Here is a tiny trained network, its code and every weight. The questions are about switching its units off for an input and a class, where a switched-off unit gives its printed mean instead of its output.

import numpy as np


def w(rows, s, z=0):
    codes = np.array(rows[::2]) - 128.0
    scale = np.full(codes.shape[1], s)
    scale[-1] = z or s
    return codes * scale


def f(y):
    return np.maximum(y, 0)


def log_softmax(a):
    a = a - a.max(-1, keepdims=True)
    return a - np.log(np.exp(a).sum(-1, keepdims=True))


def net(x, mask):
    res = np.array(x, float).reshape(1, 6) / 4 @ E
    y = f(res @ A[0][:, :-1].T + A[0][:, -1])
    res = res + np.where(mask, y, B[0][:, -1]) @ B[0][:, :-1]
    return log_softmax(res[-1] @ U[:, :-1].T + U[:, -1])


A, B = {}, {}
E = w([
[74,155,86,179,160,59,98,88,47,217,164],'x0',
[117,98,146,106,209,150,60,25,25,62,68],'x1',
[206,142,156,154,133,76,112,112,103,93,232],'x2',
[64,70,135,223,125,88,138,167,108,38,131],'x3',
[136,254,142,144,87,159,74,178,149,123,87],'x4',
[66,228,119,134,166,118,84,155,192,117,137],'x5',
],0.011)
A[0] = w([
[135,194,151,155,119,166,50,111,51,160,111,177],'N0',
[161,136,158,50,104,150,144,73,123,239,179,253],'N1',
[171,133,125,69,159,105,107,114,137,50,127,194],'N2',
[78,167,109,155,95,120,118,77,58,154,70,215],'N3',
[96,28,136,142,129,88,154,127,97,67,185,129],'N4',
[217,170,116,19,99,137,193,97,102,162,117,233],'N5',
[55,184,24,181,149,54,117,131,137,197,190,166],'N6',
[162,207,129,140,179,82,93,134,106,76,182,179],'N7',
[225,196,59,111,1,146,139,136,155,182,79,157],'N8',
[120,122,132,184,122,220,105,104,133,133,64,244],'N9',
[99,85,113,91,137,170,168,190,210,113,99,214],'N10',
],0.0099,0.0039)
B[0] = w([
[66,196,80,69,237,119,112,212,187,30,126,206],'N0',
[34,82,8,123,186,154,90,109,204,153,181,221],'N1',
[125,122,150,177,87,148,46,75,146,81,183,183],'N2',
[83,202,29,133,239,124,200,162,49,87,44,216],'N3',
[243,88,41,191,72,115,151,86,76,93,109,220],'N4',
[54,73,77,126,144,232,126,104,187,125,176,219],'N5',
[124,206,96,215,109,41,173,152,89,254,111,248],'N6',
[183,152,186,244,187,67,79,112,182,94,213,196],'N7',
[113,144,144,76,131,191,254,219,178,158,231,241],'N8',
[98,112,191,25,108,124,95,154,59,78,70,197],'N9',
[38,96,208,161,13,212,121,140,66,131,59,217],'N10',
],0.0079,0.016)
U = w([
[208,143,148,75,135,115,88,140,101,181,146,4],'0',
[116,189,101,70,191,98,115,177,98,51,71,52],'1',
[172,210,199,194,136,114,73,126,205,56,194,199],'2',
[153,145,126,69,116,186,184,167,196,176,181,117],'3',
[127,198,86,202,108,19,137,165,125,254,115,152],'4',
[229,28,75,175,76,113,153,96,83,51,99,217],'5',
[120,74,61,110,196,150,69,40,140,163,145,40],'6',
[91,136,231,103,38,169,117,132,135,95,45,210],'7',
],0.0099,0.0024)

Each question gives the input, the list of numbers given to net, and the class t.
The units are the neurons (one row each of A and B). Each row of codes is followed by its name. A weight is (code - 128) times the scale printed after its matrix; where a second scale follows, it is the last column's (A, B and U).
mask holds one flag per neuron, in row order. A switched-off neuron (its flag False) gives its mean, the last column of its row in B, instead of its output. The means were averaged over made-up inputs and are rounded, as every weight is.
A unit's drop is (log p(t) with every unit on - log p(t) with that unit switched off) / (log p(t) with every unit on - log p(t) with every unit switched off).
unit that matters most: the unit with the biggest drop
k most important neurons: the k neurons with the biggest drops, biggest first
drop when u is switched off: that unit's drop, to one decimal
input [-4,7,3,-8,4,0], class 6: unit that matters most -> N5
input [-6,-5,8,0,-2,-4], class 5: 2 most important neurons -> [N4 N0]
input [8,3,-1,-1,-5,-5], class 4: 3 most important neurons -> [N6 N5 N3]
input [1,3,1,-4,6,-7], class 3: 3 most important neurons -> [N8 N5 N1]
input [4,4,5,1,2,8], class 2: 2 most important neurons -> [N7 N0]
input [5,5,7,-5,3,-1], class 2: 2 most important neurons -> [N7 N0]
input [-4,4,-2,5,6,-8], class 7: 3 most important neurons -> [N9 N1 N7]
input [-4,-8,-5,2,8,2], class 7: 2 most important neurons -> [N10 N1]
input [5,4,0,5,-7,-2], class 5: drop when N4 is switched off -> 0.1
input [7,6,2,-4,-3,6], class 4: drop when N6 is switched off -> 3.1
input [4,-3,2,-8,2,-1], class 3: drop when N8 is switched off -> 0.8
